Below is a small trained network, with its code and all its weights. Each question gives an input and a class and asks what happens when units are switched off, that is, made to give their printed mean instead of their output.

import numpy as np


def w(rows, s, z=0):
    codes = np.array(rows[::2]) - 128.0
    scale = np.full(codes.shape[1], s)
    scale[-1] = z or s
    return codes * scale


def f(y):
    return np.maximum(y, 0)


def log_softmax(a):
    a = a - a.max(-1, keepdims=True)
    return a - np.log(np.exp(a).sum(-1, keepdims=True))


def net(x, mask):
    res = np.array(x, float).reshape(1, 4) / 4 @ E
    y = f(res @ A[0][:, :-1].T + A[0][:, -1])
    res = res + np.where(mask, y, B[0][:, -1]) @ B[0][:, :-1]
    return log_softmax(res[-1] @ U[:, :-1].T + U[:, -1])


A, B = {}, {}
E = w([
[120,51,105,193,164,116,51,134,116,131],'x0',
[254,128,127,140,148,150,109,134,131,118],'x1',
[67,79,218,78,98,74,121,124,120,126],'x2',
[163,110,88,42,113,132,97,125,133,134],'x3',
],0.0067)
A[0] = w([
[68,91,197,124,120,110,117,130,130,127,126],'n0',
[132,133,122,114,131,133,131,132,125,130,4],'n1',
[156,115,63,133,141,136,96,122,131,131,211],'n2',
[92,177,128,99,127,136,168,132,132,134,97],'n3',
[149,97,109,114,125,119,103,126,134,121,79],'n4',
[88,124,140,145,132,125,131,131,133,129,129],'n5',
[121,94,107,92,130,132,97,131,134,127,65],'n6',
[214,146,142,123,128,133,136,122,128,131,125],'n7',
[199,149,81,241,139,149,126,121,128,127,67],'n8',
[80,121,144,146,130,125,133,124,136,114,126],'n9',
[159,119,144,107,122,125,125,131,130,127,79],'n10',
[127,79,90,81,127,119,89,123,116,133,50],'n11',
[94,162,128,107,120,130,154,130,128,127,68],'n12',
[64,159,129,112,126,131,156,126,128,130,137],'n13',
[129,109,116,108,130,131,110,139,128,135,76],'n14',
[1,107,183,195,131,116,133,127,120,133,90],'n15',
[158,135,144,117,130,130,133,128,129,126,71],'n16',
[139,128,125,143,140,132,129,135,128,123,129],'n17',
[205,150,157,117,132,141,149,127,129,129,69],'n18',
[185,141,155,114,130,130,138,130,125,128,54],'n19',
[175,133,94,227,143,134,123,134,127,130,53],'n20',
[186,141,152,116,129,132,143,132,129,126,55],'n21',
[58,183,128,99,117,131,173,131,130,126,87],'n22',
],0.017,0.0021)
B[0] = w([
[77,132,225,149,200,101,122,107,125,128,219],'n0',
[139,128,145,128,118,127,128,123,121,134,131],'n1',
[102,127,54,130,85,139,135,197,131,124,204],'n2',
[145,121,92,160,109,148,131,59,128,129,185],'n3',
[149,155,106,75,133,147,141,122,133,135,158],'n4',
[103,122,143,119,95,114,130,149,136,128,165],'n5',
[127,128,107,58,152,134,133,127,131,126,162],'n6',
[198,126,157,154,88,106,126,179,125,127,210],'n7',
[128,115,130,222,253,167,124,162,121,128,255],'n8',
[88,119,139,121,92,119,112,153,117,118,173],'n9',
[178,133,147,120,130,126,138,104,128,129,151],'n10',
[128,126,97,26,156,148,129,126,120,127,178],'n11',
[134,129,94,160,118,141,127,84,125,129,168],'n12',
[100,130,108,163,94,143,128,63,128,127,192],'n13',
[131,127,117,90,138,139,129,124,130,132,146],'n14',
[12,125,172,117,57,62,122,212,129,131,251],'n15',
[156,129,146,123,109,122,131,127,124,124,151],'n16',
[131,132,120,141,136,131,141,142,135,131,149],'n17',
[190,120,159,143,88,91,114,150,129,133,199],'n18',
[182,124,151,128,95,109,125,131,130,126,173],'n19',
[113,151,108,205,193,169,143,173,136,128,220],'n20',
[179,125,153,132,94,108,114,135,129,129,176],'n21',
[115,132,86,176,94,157,136,43,136,126,206],'n22',
],0.03,0.0095)
U = w([
[138,146,103,221,255,195,141,207,133,132,127],'0',
[241,116,198,133,63,53,104,156,126,132,150],'1',
[22,113,215,126,97,33,105,146,124,128,69],'2',
[137,128,23,20,123,169,130,161,129,135,194],'3',
[132,128,175,35,240,133,122,67,115,138,8],'4',
[111,148,81,190,68,160,162,12,144,126,218],'5',
],0.0045,0.0012)

Each question gives the input, the list of numbers given to net, and the class t.
The units are the neurons (one row each of A and B). Each row of codes is followed by its name. A weight is (code - 128) times the scale printed after its matrix; where a second scale follows, it is the last column's (A, B and U).
mask holds one flag per neuron, in row order. A switched-off neuron (its flag False) gives its mean, the last column of its row in B, instead of its output. The means were averaged over made-up inputs and are rounded, as every weight is.
A unit's drop is (log p(t) with every unit on - log p(t) with that unit switched off) / (log p(t) with every unit on - log p(t) with every unit switched off).
The circuit of an input: a set's keep is (log p(t) with only the set's units on - log p(t) with every unit switched off) / (log p(t) with every unit on - log p(t) with every unit switched off). Starting from the 12 units with the biggest drops (on a tie, the unit counted first), units are removed one at a time, each time the one whose removal leaves the highest keep (on an exact tie, the one counted first), for as long as the keep stays at least 0.8.
circuit, biggest first: the units of the circuit, biggest drop first
unit that matters most: the unit with the biggest drop
top k neurons: the k neurons with the biggest drops, biggest first
drop when u is switched off: that unit's drop, to one decimal
input [-5,-6,3,2], class 5: unit that matters most : n22
input [-3,0,5,4], class 5: circuit, biggest first : [n15, n8]
input [4,8,7,6], class 3: circuit, biggest first : [n11, n4]
input [-8,6,-6,0], class 1: top 2 neurons : [n18, n7]
input [3,6,5,-3], class 1: top 3 neurons : [n8, n15, n20]
input [-2,1,2,2], class 1: top 3 neurons : [n8, n15, n20]
input [-7,4,6,-5], class 5: top 3 neurons : [n22, n3, n15]
input [-6,5,-6,4], class 1: top 2 neurons : [n18, n7]
input [7,1,2,-2], class 2: top 2 neurons : [n15, n8]
input [5,8,8,1], class 4: top 2 neurons : [n15, n11]
input [8,5,6,2], class 4: top 2 neurons : [n0, n15]
input [5,-8,-6,4], class 3: drop when n0 is switched off : 0.1
input [5,1,3,3], class 3: drop when n8 is switched off : 0.2
input [6,2,4,0], class 2: circuit, biggest first : [n8]
input [-2,-1,2,0], class 5: drop when n15 is switched off : 0.4
input [0,-1,-1,-5], class 2: drop when n15 is switched off : 0.2
